Below is a small trained network, with its code and all its weights. Each question gives an input and a class and asks what happens when units are switched off, that is, made to give their printed mean instead of their output.

import numpy as np


def w(rows, s, z=0):
    codes = np.array(rows[::2]) - 128.0
    scale = np.full(codes.shape[1], s)
    scale[-1] = z or s
    return codes * scale


def norm(h):
    return h / np.sqrt((h * h).mean(-1, keepdims=True) + 1e-5)


def f(y):
    return np.maximum(y, 0)


def log_softmax(a):
    a = a - a.max(-1, keepdims=True)
    return a - np.log(np.exp(a).sum(-1, keepdims=True))


def net(x, mask):
    res = np.array(x, float).reshape(1, 6) / 4 @ E
    u = 0
    for l in range(2):
        y = f(norm(res) @ A[l][:, :-1].T + A[l][:, -1])
        res = res + np.where(mask[u : u + 11], y, B[l][:, -1]) @ B[l][:, :-1]
        u += 11
    return log_softmax(norm(res)[-1] @ U[:, :-1].T + U[:, -1])


A, B = {}, {}
E = w([
[129,126,128,129,127,127],'x0',
[130,127,128,128,128,128],'x1',
[74,67,192,154,255,133],'x2',
[198,215,201,189,70,142],'x3',
[114,55,81,219,86,142],'x4',
[129,125,128,127,128,130],'x5',
],0.0036)
A[0] = w([
[133,141,206,202,142,155,37],'0.n0',
[102,107,126,98,113,122,114],'0.n1',
[171,124,140,158,106,108,58],'0.n2',
[167,158,162,166,75,148,99],'0.n3',
[104,78,108,253,126,138,82],'0.n4',
[115,170,174,193,70,126,4],'0.n5',
[148,123,88,2,135,93,42],'0.n6',
[164,169,90,51,112,115,141],'0.n7',
[86,118,65,200,57,172,110],'0.n8',
[160,147,108,109,71,104,134],'0.n9',
[111,108,151,185,162,101,95],'0.n10',
],0.006,0.0039)
B[0] = w([
[243,163,190,60,98,75,192],'0.n0',
[119,158,137,151,89,116,160],'0.n1',
[77,90,129,152,153,188,152],'0.n2',
[37,75,174,154,164,155,233],'0.n3',
[164,105,205,210,15,161,249],'0.n4',
[96,112,88,116,172,189,179],'0.n5',
[80,160,4,188,156,161,195],'0.n6',
[63,194,108,80,17,155,230],'0.n7',
[193,53,124,84,192,53,254],'0.n8',
[54,97,151,161,154,154,227],'0.n9',
[110,137,181,111,34,191,191],'0.n10',
],0.0045,0.0031)
A[1] = w([
[158,136,153,113,189,124,146],'1.n0',
[97,63,79,151,75,156,228],'1.n1',
[91,102,145,133,167,152,124],'1.n2',
[131,141,104,120,196,131,3],'1.n3',
[63,154,141,85,102,150,103],'1.n4',
[187,98,86,80,133,2,117],'1.n5',
[143,94,131,201,113,124,199],'1.n6',
[171,110,96,119,123,54,107],'1.n7',
[99,94,116,88,188,122,92],'1.n8',
[162,139,67,113,88,142,160],'1.n9',
[171,179,149,130,126,160,173],'1.n10',
],0.0087,0.003)
B[1] = w([
[143,87,28,101,127,84,154],'1.n0',
[121,176,119,97,195,106,254],'1.n1',
[151,166,119,134,66,116,166],'1.n2',
[149,128,245,185,5,161,137],'1.n3',
[170,56,175,202,106,145,178],'1.n4',
[225,83,254,80,99,53,150],'1.n5',
[75,198,43,72,140,143,211],'1.n6',
[180,123,206,131,131,156,143],'1.n7',
[166,162,156,180,60,169,167],'1.n8',
[127,100,149,141,220,120,170],'1.n9',
[139,62,69,122,144,89,173],'1.n10',
],0.0059,0.0074)
U = w([
[32,180,37,120,167,157,254],'0',
[166,131,206,184,5,186,82],'1',
[216,92,138,52,180,38,11],'2',
],0.011,0.00053)

Each question gives the input, the list of numbers given to net, and the class t.
The units are the neurons (one row each of A and B). Each row of codes is followed by its name. A weight is (code - 128) times the scale printed after its matrix; where a second scale follows, it is the last column's (A, B and U).
mask holds one flag per neuron, layer by layer. A switched-off neuron (its flag False) gives its mean, the last column of its row in B, instead of its output. The means were averaged over made-up inputs and are rounded, as every weight is.
A unit's drop is (log p(t) with every unit on - log p(t) with that unit switched off) / (log p(t) with every unit on - log p(t) with every unit switched off).
The circuit of an input: a set's keep is (log p(t) with only the set's units on - log p(t) with every unit switched off) / (log p(t) with every unit on - log p(t) with every unit switched off). Starting from the 12 units with the biggest drops (on a tie, the unit counted first), units are removed one at a time, each time the one whose removal leaves the highest keep (on an exact tie, the one counted first), for as long as the keep stays at least 0.8.
units of the circuit, in order: the units of the circuit, biggest drop first
most important unit: the unit with the biggest drop
k most important neurons: the k neurons with the biggest drops, biggest first
k most important neurons of layer l: the k neurons of layer l with the biggest drops, biggest first
drop when u is switched off: that unit's drop, to one decimal
input [-2,-2,0,7,2,-5], class 0: most important neuron of layer 1 : 1.n6
input [-4,-7,-5,-8,5,-2], class 2: units of the circuit, in order : 1.n5, 0.n8
input [-8,0,-1,1,4,7], class 0: 3 most important neurons of layer 0 : 0.n4, 0.n0, 0.n3
input [4,3,-8,-7,6,4], class 2: units of the circuit, in order : 0.n8, 1.n5
input [-2,-7,6,-6,-7,7], class 1: 2 most important neurons of layer 1 : 1.n3, 1.n8
input [1,-7,7,-7,-1,-4], class 1: 2 most important neurons of layer 1 : 1.n8, 1.n6
input [-6,-6,5,0,-7,6], class 1: 2 most important neurons : 1.n3, 1.n8
input [-3,7,-8,-6,2,2], class 2: 2 most important neurons of layer 1 : 1.n5, 1.n6
input [0,8,-5,0,3,5], class 2: 3 most important neurons : 0.n8, 1.n5, 0.n4
input [0,-1,-8,2,6,7], class 0: 2 most important neurons of layer 0 : 0.n9, 0.n3
input [0,-2,-3,1,-7,7], class 1: 2 most important neurons of layer 1 : 1.n4, 1.n1
input [5,-4,0,1,-7,0], class 1: 2 most important neurons of layer 0 : 0.n8, 0.n7
input [1,-1,0,8,8,-6], class 0: 2 most important neurons : 1.n6, 0.n5
input [-8,-6,-5,-3,5,-1], class 2: units of the circuit, in order : 0.n8
input [2,4,-8,-4,6,-8], class 2: 2 most important neurons : 0.n8, 1.n5
input [-3,1,-2,1,8,1], class 0: 3 most important neurons : 0.n4, 1.n6, 0.n0
input [5,-5,-6,-8,3,-3], class 2: 2 most important neurons : 1.n5, 0.n8
input [2,6,3,-7,0,3], class 1: drop when 0.n4 is switched off : 0.4
input [-3,5,-5,-4,-8,0], class 0: drop when 0.n6 is switched off : 0.6
input [5,6,4,-1,-8,-8], class 1: most important unit : 1.n3
input [4,6,-8,-3,-6,0], class 0: drop when 1.n4 is switched off : 0.0
